Below is a small trained network, with its code and all its weights. Each question gives an input and a class and asks what happens when units are switched off, that is, made to give their printed mean instead of their output.

import numpy as np


def w(rows, s, z=0):
    codes = np.array(rows[::2]) - 128.0
    scale = np.full(codes.shape[1], s)
    scale[-1] = z or s
    return codes * scale


def f(y):
    return np.maximum(y, 0)


def log_softmax(a):
    a = a - a.max(-1, keepdims=True)
    return a - np.log(np.exp(a).sum(-1, keepdims=True))


def net(x, mask):
    res = np.array(x, float).reshape(1, 2) / 4 @ E
    y = f(res @ A[0][:, :-1].T + A[0][:, -1])
    res = res + np.where(mask, y, B[0][:, -1]) @ B[0][:, :-1]
    return log_softmax(res[-1] @ U[:, :-1].T + U[:, -1])


A, B = {}, {}
E = w([
[45,136,75,146,82],'x0',
[132,171,30,9,196],'x1',
],0.015)
A[0] = w([
[49,118,109,160,47,223],'n1',
[31,126,67,111,122,205],'n2',
[168,26,174,214,42,194],'n3',
[186,189,88,105,186,113],'n4',
[200,108,194,108,224,131],'n5',
[108,193,18,130,176,254],'n6',
[144,136,131,75,189,128],'n7',
[136,80,188,156,69,116],'n8',
[21,154,141,141,116,164],'n9',
[223,147,129,75,183,129],'n10',
[226,55,158,106,178,122],'n11',
[151,161,93,33,191,189],'n12',
[112,95,150,190,108,191],'n13',
[169,94,245,246,102,176],'n14',
[44,166,60,98,139,198],'n15',
[217,119,158,131,195,117],'n16',
[180,185,157,111,136,104],'n17',
],0.012,0.0055)
B[0] = w([
[120,90,168,189,141,194],'n1',
[96,145,61,197,123,187],'n2',
[132,146,209,134,79,238],'n3',
[201,159,115,58,100,182],'n4',
[95,89,164,90,211,186],'n5',
[181,158,57,148,137,211],'n6',
[193,121,72,71,111,173],'n7',
[144,141,173,101,124,190],'n8',
[121,94,136,196,187,169],'n9',
[98,120,51,2,142,187],'n10',
[130,50,130,100,183,179],'n11',
[187,160,50,114,121,218],'n12',
[154,183,191,155,82,187],'n13',
[98,149,188,84,74,254],'n14',
[148,156,84,201,113,195],'n15',
[95,67,165,87,225,175],'n16',
[59,74,99,77,160,150],'n17',
],0.012,0.024)
U = w([
[126,132,156,179,108,135],'0',
[111,87,124,105,104,13],'1',
[155,140,198,134,8,180],'2',
[65,111,114,95,100,3],'3',
[176,183,91,74,75,92],'4',
[144,104,96,212,146,167],'5',
[149,57,86,44,201,151],'6',
[73,65,183,88,161,111],'7',
],0.015,0.0054)

Each question gives the input, the list of numbers given to net, and the class t.
The units are the neurons (one row each of A and B). Each row of codes is followed by its name. A weight is (code - 128) times the scale printed after its matrix; where a second scale follows, it is the last column's (A, B and U).
mask holds one flag per neuron, in row order. A switched-off neuron (its flag False) gives its mean, the last column of its row in B, instead of its output. The means were averaged over made-up inputs and are rounded, as every weight is.
A unit's drop is (log p(t) with every unit on - log p(t) with that unit switched off) / (log p(t) with every unit on - log p(t) with every unit switched off).
The circuit of an input: a set's keep is (log p(t) with only the set's units on - log p(t) with every unit switched off) / (log p(t) with every unit on - log p(t) with every unit switched off). Starting from the 12 units with the biggest drops (on a tie, the unit counted first), units are removed one at a time, each time the one whose removal leaves the highest keep (on an exact tie, the one counted first), for as long as the keep stays at least 0.8.
units of the circuit, in order: the units of the circuit, biggest drop first
k most important neurons: the k neurons with the biggest drops, biggest first
drop of u: that unit's drop, to one decimal
input [-2,0], class 6: units of the circuit, in order => [n3]
input [-1,1], class 6: 2 most important neurons => [n3; n14]
input [8,8], class 5: units of the circuit, in order => [n2; n15]
input [-1,3], class 6: 4 most important neurons => [n3; n14; n13; n10]
input [-3,-1], class 7: 2 most important neurons => [n12; n6]
input [-5,-1], class 6: 2 most important neurons => [n1; n3]
input [-1,2], class 6: 3 most important neurons => [n3; n14; n13]
input [-1,8], class 4: 4 most important neurons => [n12; n4; n15; n6]
input [2,2], class 5: units of the circuit, in order => [n14; n10]
input [-1,7], class 4: 2 most important neurons => [n12; n4]
input [1,1], class 5: 2 most important neurons => [n14; n10]
input [7,-2], class 5: drop of n9 => 0.1
input [-4,-1], class 7: drop of n6 => 0.4
